Each row of numbers stands for one node and depends on some of the facts below. Use the named rows to name the rest.

There are 4 kinds of fact about the nodes: klibrol, tiron, zibek, broskam.
klibrol: points at; tiron: refers to; zibek: uses; broskam: is of sort
Z_103: klibrol Z_635; broskam pevi
Z_104: klibrol Z_635; tiron Z_195; zibek Z_839; broskam fopor
Z_106: tiron Z_578; broskam fopor
Z_117: broskam flapasto
Z_122: klibrol Z_642 Z_729; broskam pevi
Z_123: klibrol Z_642 Z_28 Z_769; broskam greskive
Z_128: klibrol Z_480; tiron Z_257; broskam greskive
Z_129: klibrol Z_149; tiron Z_50; broskam flapasto
Z_136: zibek Z_768 Z_839 Z_357; broskam fopor
Z_146: klibrol Z_149; zibek Z_104; broskam fopor
Z_148: tiron Z_807; zibek Z_3; broskam fopor
Z_149: klibrol Z_231 Z_773; tiron Z_218; broskam fopor
Z_16: klibrol Z_844 Z_773 Z_739; broskam greskive
Z_161: tiron Z_729; broskam greskive
Z_162: tiron Z_568; zibek Z_889 Z_480; broskam greskive
Z_173: tiron Z_81; broskam fopor
Z_182: tiron Z_611; broskam pevi
Z_184: klibrol Z_895 Z_544 Z_475 Z_971; broskam greskive
Z_185: klibrol Z_231; broskam pevi
Z_190: tiron Z_991; zibek Z_146 Z_184; broskam greskive
Z_195: broskam grurim
Z_201: klibrol Z_400; tiron Z_553; zibek Z_104; broskam flapasto
Z_206: zibek Z_104; broskam flapasto
Z_217: klibrol Z_185 Z_363; tiron Z_103; broskam flapasto
Z_218: tiron Z_357; broskam fopor
Z_22: tiron Z_773; broskam pevi
Z_224: tiron Z_949; zibek Z_665 Z_620 Z_831; broskam flapasto
Z_231: klibrol Z_642; tiron Z_571; broskam flapasto
Z_234: tiron Z_399; broskam grurim
Z_241: klibrol Z_927 Z_292 Z_929; broskam fopor
Z_257: klibrol Z_642 Z_635 Z_971; tiron Z_287; broskam greskive
Z_265: klibrol Z_400; tiron Z_683; broskam flapasto
Z_267: tiron Z_477; zibek Z_206 Z_357; broskam fopor
Z_27: klibrol Z_568; tiron Z_173; broskam greskive
Z_28: broskam greskive
Z_287: tiron Z_544; broskam flapasto
Z_288: tiron Z_929; zibek Z_824 Z_30; broskam grurim
Z_29: tiron Z_895; zibek Z_241 Z_424; broskam flapasto
Z_292: klibrol Z_739; broskam fopor
Z_293: tiron Z_946; zibek Z_930 Z_497; broskam fopor
Z_296: tiron Z_824; broskam grurim
Z_3: zibek Z_562 Z_104; broskam grurim
Z_30: zibek Z_465 Z_345; broskam flapasto
Z_300: klibrol Z_507; broskam pevi
Z_305: tiron Z_27; broskam greskive
Z_316: zibek Z_241 Z_839 Z_357; broskam greskive
Z_331: zibek Z_831; broskam pevi
Z_338: tiron Z_459; broskam pevi
Z_34: tiron Z_490; broskam pevi
Z_343: tiron Z_77; zibek Z_836; broskam pevi
Z_344: zibek Z_620 Z_343; broskam fopor
Z_345: zibek Z_839 Z_665; broskam greskive
Z_35: tiron Z_950; broskam pevi
Z_357: zibek Z_241; broskam grurim
Z_363: broskam pevi
Z_366: klibrol Z_458 Z_81; zibek Z_839; broskam grurim
Z_370: klibrol Z_553 Z_363; broskam grurim
Z_373: klibrol Z_739 Z_480; zibek Z_930; broskam pevi
Z_375: klibrol Z_480 Z_380; broskam grurim
Z_380: tiron Z_687; zibek Z_241; broskam fopor
Z_399: tiron Z_563; zibek Z_148; broskam grurim
Z_40: zibek Z_839 Z_831; broskam flapasto
Z_400: tiron Z_499; broskam flapasto
Z_410: tiron Z_723; broskam fopor
Z_422: tiron Z_296; broskam pevi
Z_424: zibek Z_104; broskam pevi
Z_433: klibrol Z_642 Z_458; tiron Z_743; broskam fopor
Z_451: broskam pevi
Z_458: klibrol Z_507; tiron Z_400; broskam fopor
Z_459: tiron Z_575; zibek Z_831; broskam grurim
Z_465: klibrol Z_642; broskam pevi
Z_47: tiron Z_856; broskam fopor
Z_475: klibrol Z_670 Z_819; zibek Z_497; broskam grurim
Z_477: zibek Z_357; broskam fopor
Z_480: klibrol Z_739; tiron Z_913; zibek Z_104; broskam pevi
Z_484: zibek Z_665; broskam fopor
Z_490: klibrol Z_363; zibek Z_30; broskam fopor
Z_497: tiron Z_935; zibek Z_331; broskam grurim
Z_498: klibrol Z_881; zibek Z_146 Z_950; broskam greskive
Z_499: tiron Z_916; zibek Z_553; broskam flapasto
Z_50: tiron Z_241; broskam flapasto
Z_507: tiron Z_451; broskam flapasto
Z_513: tiron Z_763; broskam pevi
Z_514: klibrol Z_458 Z_106 Z_507 Z_739 Z_568; tiron Z_984; broskam fopor
Z_528: tiron Z_128; broskam flapasto
Z_529: klibrol Z_128; tiron Z_343; broskam pevi
Z_535: klibrol Z_895; broskam flapasto
Z_539: broskam flapasto
Z_54: tiron Z_217; broskam flapasto
Z_544: tiron Z_513; broskam grurim
Z_553: klibrol Z_28 Z_739; tiron Z_567; broskam grurim
Z_562: zibek Z_831; broskam pevi
Z_563: klibrol Z_553 Z_635; tiron Z_735; zibek Z_480; broskam fopor
Z_567: tiron Z_881; broskam flapasto
Z_568: klibrol Z_642; broskam greskive
Z_571: tiron Z_422; broskam pevi
Z_574: tiron Z_758; zibek Z_497; broskam fopor
Z_575: tiron Z_514; broskam flapasto
Z_578: tiron Z_635; broskam greskive
Z_579: klibrol Z_635 Z_400; broskam fopor
Z_589: tiron Z_293; broskam fopor
Z_604: tiron Z_497; zibek Z_357; broskam flapasto
Z_611: klibrol Z_635; tiron Z_817; broskam pevi
Z_619: klibrol Z_149; broskam flapasto
Z_620: tiron Z_892; zibek Z_839; broskam greskive
Z_626: klibrol Z_234 Z_257; broskam grurim
Z_635: klibrol Z_642; tiron Z_129; zibek Z_768 Z_665; broskam pevi
Z_642: tiron Z_619; zibek Z_950; broskam fopor
Z_652: klibrol Z_149 Z_819; tiron Z_528; broskam pevi
Z_660: zibek Z_288 Z_562 Z_146; broskam flapasto
Z_665: zibek Z_839 Z_831; broskam flapasto
Z_670: klibrol Z_231; broskam pevi
Z_683: tiron Z_589; broskam grurim
Z_687: tiron Z_860; broskam fopor
Z_694: tiron Z_34; zibek Z_104; broskam grurim
Z_699: klibrol Z_292; tiron Z_288; zibek Z_241; broskam pevi
Z_706: klibrol Z_575 Z_375 Z_544; tiron Z_29; broskam pevi
Z_710: broskam fopor
Z_723: klibrol Z_753 Z_553; tiron Z_22; broskam pevi
Z_729: klibrol Z_769; broskam flapasto
Z_735: broskam fopor
Z_739: tiron Z_185; broskam fopor
Z_743: tiron Z_710; broskam pevi
Z_753: klibrol Z_670 Z_47 Z_433; zibek Z_831; broskam grurim
Z_758: tiron Z_224; broskam greskive
Z_759: zibek Z_305; broskam greskive
Z_763: broskam fopor
Z_767: broskam greskive
Z_768: klibrol Z_375 Z_626; broskam grurim
Z_769: klibrol Z_620; tiron Z_149; broskam fopor
Z_77: tiron Z_117; broskam fopor
Z_773: tiron Z_809; broskam grurim
Z_801: zibek Z_267; broskam pevi
Z_807: broskam pevi
Z_809: tiron Z_878; broskam greskive
Z_81: klibrol Z_611 Z_739; tiron Z_148; broskam grurim
Z_817: broskam flapasto
Z_819: klibrol Z_642 Z_128; broskam greskive
Z_824: tiron Z_739; zibek Z_838; broskam flapasto
Z_831: klibrol Z_642; tiron Z_28; zibek Z_104; broskam grurim
Z_836: zibek Z_839 Z_950; broskam pevi
Z_838: zibek Z_146; broskam pevi
Z_839: broskam pevi
Z_844: klibrol Z_231; broskam grurim
Z_847: tiron Z_363; broskam greskive
Z_856: klibrol Z_575 Z_886; tiron Z_161; broskam grurim
Z_860: klibrol Z_27 Z_773; tiron Z_694; zibek Z_498; broskam fopor
Z_878: klibrol Z_670; broskam grurim
Z_881: klibrol Z_103 Z_620; broskam greskive
Z_886: klibrol Z_465; broskam pevi
Z_889: tiron Z_604; zibek Z_694; broskam grurim
Z_892: tiron Z_990; broskam grurim
Z_895: klibrol Z_642 Z_739; tiron Z_465; broskam greskive
Z_913: tiron Z_660; broskam flapasto
Z_916: klibrol Z_400; broskam fopor
Z_927: klibrol Z_950; broskam grurim
Z_929: klibrol Z_575 Z_375; broskam grurim
Z_930: zibek Z_357; broskam fopor
Z_935: klibrol Z_373 Z_257; tiron Z_35; broskam pevi
Z_946: zibek Z_241; broskam grurim
Z_949: klibrol Z_950; tiron Z_539; broskam grurim
Z_950: klibrol Z_380; tiron Z_182; zibek Z_146; broskam grurim
Z_963: zibek Z_930 Z_665; broskam pevi
Z_971: klibrol Z_670; broskam greskive
Z_984: tiron Z_767; broskam greskive
Z_990: zibek Z_831 Z_635; broskam greskive
Z_991: tiron Z_847; broskam pevi
Z_992: zibek Z_146 Z_665; broskam grurim
Z_998: tiron Z_529; zibek Z_635; broskam greskive

Some rows with their names:
Z_29: [-16   2  18   5 -20  -4 -26  -3  23   3  25 -26 -11 -42  -1 -33 -33  38
   0  28 -15  -6  -5  16  10   6  50]
Z_729: [-30  -6   0  32 -17   9 -11 -14  10  19  -4  23   6   4 -11  20  -8 -17
 -15  -9  -1  -5   0   7  -6 -17 -15]
Z_122: [-33 -19  -1  33  12  -6   6 -21  -3  15 -20  39   1   0 -20   8  -6 -20
 -21  -2 -15  -1   2  34   2 -29  -2]
Z_161: [-24  -1 -11  12 -17 -22 -28  14  -6 -31  -6 -25 -22 -33  16 -10  19  34
  18  -2 -13 -17   9   9  -1  27  42]
Z_117: [-34  -8  14  40 -19   2 -12  -5  12  19   9  19   5   7 -18   1   1 -12
 -13 -17  -1  -8  -1  10 -14 -11 -14]
Z_293: [-18  10   7   1 -29  -3 -21  -9  13 -13  22 -33 -29 -26  15 -26  -6  31
   7  19 -12   4  17  17  -7  23  46]
Z_497: [  1  14 -15 -28  -7 -40  31  24  13 -44   3   9 -50 -26  -9 -17  30  26
  34  46  24 -19  -4  14  -2  26  51]
Z_459: [ -6  -9  -7 -16 -19  -9 -19  -4 -18 -42 -12 -11 -19 -37   2 -44  20  37
  21  19 -17 -11  21  25 -20  11  53]
Z_480: [-14 -30   2 -13 -27 -18  11 -22  26 -21   5   4   6 -68  -4  -2 -21  45
 -29  37 -16 -18   9  46  23 -12  29]
Z_162: [ -4  -7  -5 -14 -14  -5 -23   0  -1 -34   0 -19 -17 -32  14 -33  15  30
  18  10  -9   1   6  10 -22  27  44]
Z_343: [-11 -15  12   1 -14 -28  -6 -11   2 -28   9  -6   1 -51 -18 -36 -31  46
 -11  18 -17  -8   0  39  21 -10  43]
Z_844: [-22   2 -23   4   5   9  -9 -12 -27   3 -42  22   6  17 -13  12  53 -16
  -5 -23  -2 -11   1   6 -17  -6   7]
Z_206: [-22  -6  24   8 -28   7  -1  -8  22  16  11  27  11   3 -26 -17  -3  -8
 -21   0  -5  13  -4  12 -30 -17  -2]
Z_370: [-25  -7 -15  -3   6   7  -4  -9 -19  -6 -38  23  -1   8 -13  14  43 -17
   2 -23 -15 -21  10   3 -28  -4  -1]
Z_562: [-24 -11  17   9 -15  -6  18 -22   6  -2  -1  38  13   3 -46 -25   1  -9
 -28   0  -3   1   3  38 -25 -30  -6]
Z_3: [-13  -9  -1 -16  -4   8   2 -10 -14 -13 -24  31   4  11 -24 -28  46 -11
   2 -13  -9   0  10  13 -58  -3   6]
Z_768: [-25   9  -4 -32 -16   6  11  -1  -7  -7 -39  30  -2   6 -26   4  46 -16
  -8  -9 -19  -5   8  12 -44 -16  15]
Z_950: [ 23   6 -22 -52  17 -42  41  23  21 -50  -9  19 -33 -36  -5   7  17  29
  26  37  25 -10 -35  -5  15  31  44]
Z_195: [-29 -10  -3   4   5  -4  -7   0 -16  -6 -28  21  -1  13 -18  -4  51 -12
   3 -29 -14 -21  10   8 -36   1   3]

Which node is each row?
No name comes twice in this set of rows, the named rows included.
[ -8 -15   0 -18   9  13   1 -21 -11  -9 -21  25   5   9 -20 -34  46 -10
   2 -16 -12  -1   8   9 -57   0   8]	Z_992
[-24 -18  16  25 -40 -27 -33  -4   8 -21  13 -23 -21 -30  44  -4   7  45
  -7  -1 -22 -17  25  11  15  23  37]	Z_739
[ -3 -16  32  18 -45 -27 -41 -10   2 -23  14  -8  -4 -38  25 -34 -32  59
  -8   5 -26  -1   1   8  16  -7  43]	Z_824
[-16 -16  19   1   2  -3  13 -29   8   1   1  35  20   1 -41 -29  -6  -5
 -27  -6 -11   2  -5  28 -22 -26  -4]	Z_836
[-42  21  27  -7 -26   4  -1   4  21  15   8   5  -9  16 -14  -2  25 -14
 -19 -13 -18  10   2   4 -35   4  14]	Z_930
[-34  -3  -2  12   8  -5   7 -26  -3  -3 -17  35  -6  -2 -35  14 -25 -26
  -6 -17 -28 -16   8  17 -10 -30 -22]	Z_103
[-17   0 -18   4 -20 -15 -33   7 -13 -28 -19 -24 -23 -35  28   8  13  31
  16   3 -17 -10  12   5  11  19  45]	Z_27
[-34  14  26  -4  -7  13  -6 -12  19  24   9   1 -10  20 -11 -10  22 -16
 -13 -15 -21  10   2   1 -37   7  12]	Z_477
[-23 -12  20   2  -7  -3  16 -22   8   6  -1  33  13   2 -47 -26  -4  -7
 -26  -5 -13   0  -1  33 -22 -29   0]	Z_424
[-32   8  -4  12 -12   8 -10 -12   6   2  -9  11  -7  15   1  27  12 -24
  -5 -23 -13   5   8  -6 -21   3 -17]	Z_916
[-22   1   9 -12  -1  -7  -4 -21  13   3   3 -19 -11 -48 -20 -11 -35  37
 -16  28 -31 -24   0  33  31 -11  50]	Z_699
[  0 -13  -4 -12  -5  -9 -29   1  -1 -37  -1 -18  -8 -39  16 -32  13  41
  15   4 -10   5  -1   5 -15  29  41]	Z_190

Now the same nodes, written a new way:
Some nodes and their rows:
Z_824: [ -4   9  11  -5   7 -14  27 -20   1 -14  -4  -9  -5 -29   8  -4   0   4
 -32  11  -4  14 -12 -16 -22 -15  22  -5  -5   1 -11  44 -10  16   1  12]
Z_54: [-18  -5   3   6 -12 -20  45  -4  23 -19   9  -9 -36 -34 -15  -9  -3  20
 -25  12  -3  26  -3  -1 -11 -23  11   1 -12  -1 -23  32  -3  26  -6   7]
Z_30: [ -7   6  16  -3   1  -9  27 -20  10 -16   1  -8 -14 -22  11  -5  -2   6
 -34   8  -2  12 -11 -18 -23 -15  19  -4 -10   6 -15  42  -8  19   0   8]
Z_201: [-20 -18  10 -15 -20 -19  60  -3  30 -26   0  -7 -38 -15  -6  -5  -7  24
 -18  11   2  15   7  -4  -2 -21   3 -22   1   6 -11  44 -19  18  14  32]
Z_241: [  6   3  -4   9  16  -9  -4   7 -36   9  -8 -10  62  -9   0 -11  -9 -21
   1  -1   9 -11  14 -14  -8  10   8 -42  -1  16 -23 -12  -3   9 -18  16]
Z_77: [ -2  13   4  18  14 -17  10   2  -8  -5   4 -13  -7  -9   3   6  -2  -7
  -4   0   0  -4  -4  -4  -2  -6   9 -14  -4  14 -14   6   3   9 -11   1]
Z_574: [-17   1  -5   7  -8 -24  25  -5  27 -23  -9  -7 -70 -11  10  36   4  17
 -18 -13   1  11  -6 -11  18   8  14  -7  10  17 -25   5   6 -12  -1 -22]
Z_895: [-10 -12   7  11  12 -18  14  11 -16   3   5   6 -14 -10   7 -10  -3   3
  -5   1  10   4 -11  -2  10  -5  10 -17  -9   5 -26 -13 -13   7  -7   1]
Z_984: [-12  -7  14  12   9 -22  17   9 -13  -5   0  -4 -15 -20   8   0 -10 -11
 -10   2   5  -2 -15  -3   3 -17  11 -13  -7  10 -13  -6  -6   9 -19  -1]
Z_768: [-19 -11   8  12   3  -6  16   3 -22   9   1 -10   0  -3 -12 -13  -2  -4
  -2   6   2  -7  -7 -18   2  11   6 -14  -1  -2 -18 -13  -3  10   1  -1]
Z_399: [-15  -7  29   2  -1 -18  17   3 -10 -13  -3 -25  -5   8  -9  -3 -20  -2
   6   8  10 -22 -13 -15  20  -1   5 -30   0  13 -12  19  -8   0   4  13]
Z_626: [-14 -11   7   8   4  -8  18   9 -21   7  -1 -12 -12   3 -14  -6  -3  -3
   1   4   1  -9 -11 -15   2   9   5 -19  -1   4 -17  -8  -4  -1  -4   1]
Z_357: [  0   5  12   7  13  -9   1  10 -33   0 -15 -24  12   0   0   8 -11 -22
   3   0  -8 -24 -21 -20  -1   5   3 -33  -7  21 -19   2  -1 -28 -19   8]
Z_992: [-16  -3  23   2   0 -13  15  -4  -6 -13  -6 -20 -21   7   4   7 -10  -3
  -3   3   3 -18 -21 -24  13   8   7 -21   0  16 -10  16  -3  -9   4   0]
Z_343: [ 13  26   1  22  26 -16  -6  -9  -4  -8   7 -18   0  11  12  14   3  -8
   5  -7   9  -6  19  -7   6   7  14 -11  13  19   8   4   8  19   6  -5]
Z_571: [ 13  27 -10  31  26 -22   0   0  -5  -6   6 -14  -4  -2   0  15   7  -7
   6  -6   7   0  26   2   5  10  14 -12  16  14   3  -1  11  23  -6  -7]
Z_838: [ 13  23   7  21  25 -11  -7 -13  -1  -4  10 -15  -4  14  21  11   6  -5
   1  -7  15  -6  19 -10   6   4  18  -7  10  17  16   8   9  23  12  -7]
Z_422: [ 12  26 -10  28  26 -22   0  -2  -8  -6   8 -17   0  -2   1  17   7  -9
  11  -6   3  -3  21   1   4   6  12 -11  16  15   0   1   9  18  -6  -8]
Z_363: [ 35  38 -10  33  44 -11 -27   6 -26   4   7 -21  18  14  17  20  12 -18
  12 -10  -1 -13  15  -6  -5   9  13 -23  -2  28 -11   0   7  -7  -9   1]

Rows to name:
No name comes twice in this set of rows, the named rows included.
[  0   2  11   0   7 -15   1  15 -29  -9 -17 -30  23   6  -2  11 -18 -17
   9  -1  -5 -29 -14 -19   8   9  -2 -50  -1  32 -27   7  -6 -32 -19  18]	Z_946
[-21 -11  20   1   7 -10  17 -13 -13  11  13  15  -9  -7  22 -31  -3  -5
  -7   5  16   5  -9 -14   1  -4  18   6  -3 -11   2 -18  -4  30   8  -3]	Z_184
[ -7  13   7  26  16 -20   4   8 -25  -6   6 -18 -21  -4 -15   4  -1  -1
   6   2  -9   1 -20  -9  15   9   7  -9  -9   4 -37   0   2  -9  -6  -7]	Z_773
[-15   3  21   6   7 -10  11  -8 -13  -3   2 -15 -26   2   3  -2  -5  -8
  -4   4   0 -12 -25 -20   4   5  13  -2   0   2   0   8   2   3   1  -4]	Z_288
[  4   0   1  21  15 -13   5   7 -13   0   8  -9   4  -6  -2  -1   0   2
  -6   4   7   2   3  -8   4   1  14 -16  -4  10 -19  -4  -6  18  -4  -5]	Z_292
[-30 -13  11   7  -2 -17  34   3   1  -6   7  -5 -51  11 -11  -3   0  17
   4   2   1   1 -10 -11  20   8   0  -7   6  -5 -17  -3  -5   4  18   3]	Z_831
[ -4   8   4  12   4 -16  12   4   0 -11  -2 -11 -20  -4   8  15  -3  -5
  -7  -4   2   0  -2 -11   3  -5   9 -18  -1  23 -17   2   6  -3 -11  -4]	Z_930
[ 13  17  -5  10  37 -22 -12   2 -42  -5 -14 -17  29 -22   0  11   1 -25
  -4 -10 -16 -12  -2  -9 -15   5  13 -19  12   8 -19  10  -3  -6 -28   8]	Z_763
[  8   0   1  12   9 -14  20   6  -4 -13   4 -13   6 -35 -15  -1  -1  15
 -31  16   4  18  -6 -10 -17 -12  20 -17 -15   8 -41  37 -15  25  -9   3]	Z_575
[  3  33  45  66 -16  55  29   4  49  34   5  10  10  18  79   9 -33 -23
  -4  65  46  -4 -14 -27 -51  -8  11 -44 -81  97  -4   8  11 -44 -10 -22]	Z_817
[ -9  12  14  -6   7 -18  12 -19   0 -11   0  -2  -4   9  24  -2  -6   6
   5  -7  10   3   5 -16  18  12  13 -14   9   9  -9  11   0   5  21   7]	Z_860
[-10  -4   0  17   8 -21  31  12  10  -4  15  -6 -64  -1  -8   1   8  14
  -1   4   0  11   5   6   7 -11   3  -3   3  -2  -9   1  -5  20   5   3]	Z_769
[ -9   6  -3   6  10 -15  19   0 -12   4   3   1   3  -3   3  -9   2  -1
   6  -7   0   2  10  -5   1   7   4 -17   7   5 -15  -9   0   7   1  11]	Z_514

Now the same nodes, written a new way:
Named rows:
Z_296: [ 23 -35  -8 -10  20   8 -27  28   8  30  -3  -4]
Z_575: [ 26 -31 -21  14  27  17 -36  37   6  17  -1   6]
Z_514: [ 20 -23 -13   4  32  25 -23  44   8  16  -8   4]
Z_706: [ 52 -27  -1  -4   6   9 -23  12   5  40  -7   3]
Z_889: [ 50 -20  -7  -7  27   0 -24  10 -15  33  -8   2]
Z_567: [ 22 -28 -12   4  33  19 -31  43   6  19  -4   0]
Z_553: [ 18 -34   0 -11  19  11 -28  22   7  25   2  -2]
Z_305: [ 42 -18   9 -11   9  10 -27  16  -1  35  -6   9]
Z_817: [ -6 -41 -23   4  38  20 -31  50  12  18   3  -8]
Z_475: [ 28 -33 -22 -11  30   1 -21  21   3  33  -7  -9]
Z_184: [ 16 -31 -11 -11  25  11 -15  11  -3  37  -1   1]
Z_123: [ 18 -28  -6 -17  17  10 -23  27  10  35  -6  -2]
Z_809: [ 17 -32  -9 -13  16   9 -25  26  11  37  -4  -3]
Z_753: [ 25 -33 -23 -15  36  -1 -18  16  -2  31  -9 -10]
Z_763: [ -7 -36 -26   4  36  23 -28  50  14  18   0  -4]
Z_104: [ 36  -7 -10   7  37  18 -13  16 -33   7  -7  12]
Z_292: [ 22 -26 -17  11  32  22 -32  44   6  24  -1   6]
Z_345: [ 20 -28 -24 -12  29   0 -13  13  -5  35  -5  -7]
Z_148: [ 17 -23 -27   5  44  15 -22  34  -9  20  -8   3]

Which node is each row?
No name comes twice in this set of rows, the named rows included.
[ 41 -22  -2  -6  25   9  -8  -3 -23  17  -5   5]	Z_831
[  3 -44 -46  -1  51  13 -21  38   2  19 -12 -13]	Z_660
[ 46  -9  -7   0  21  18 -34  39  -3   9 -19  14]	Z_769
[ 27 -40 -15   8  14   9 -31  22  10  40   6  -1]	Z_927
[ 17 -23 -10   5  25  26 -28  53 -10  24 -10  -7]	Z_579
[ 23 -35  -1 -14  26  13 -20  25  11  31  -2  -9]	Z_370
[ 51   0 -16   8  33   6 -15  36 -11  16  -5   1]	Z_267
[ 28 -22 -20 -12  16 -10 -14  25  15  34   7 -17]	Z_373
[ 31 -19 -30   8  39   5 -15  42   1  11  -4 -13]	Z_29
[ 48  -8  -4   6  30  20 -33  39  -4  24 -10  11]	Z_410
[ 22 -29 -11   5  36  22 -28  44   5  21  -3   0]	Z_535

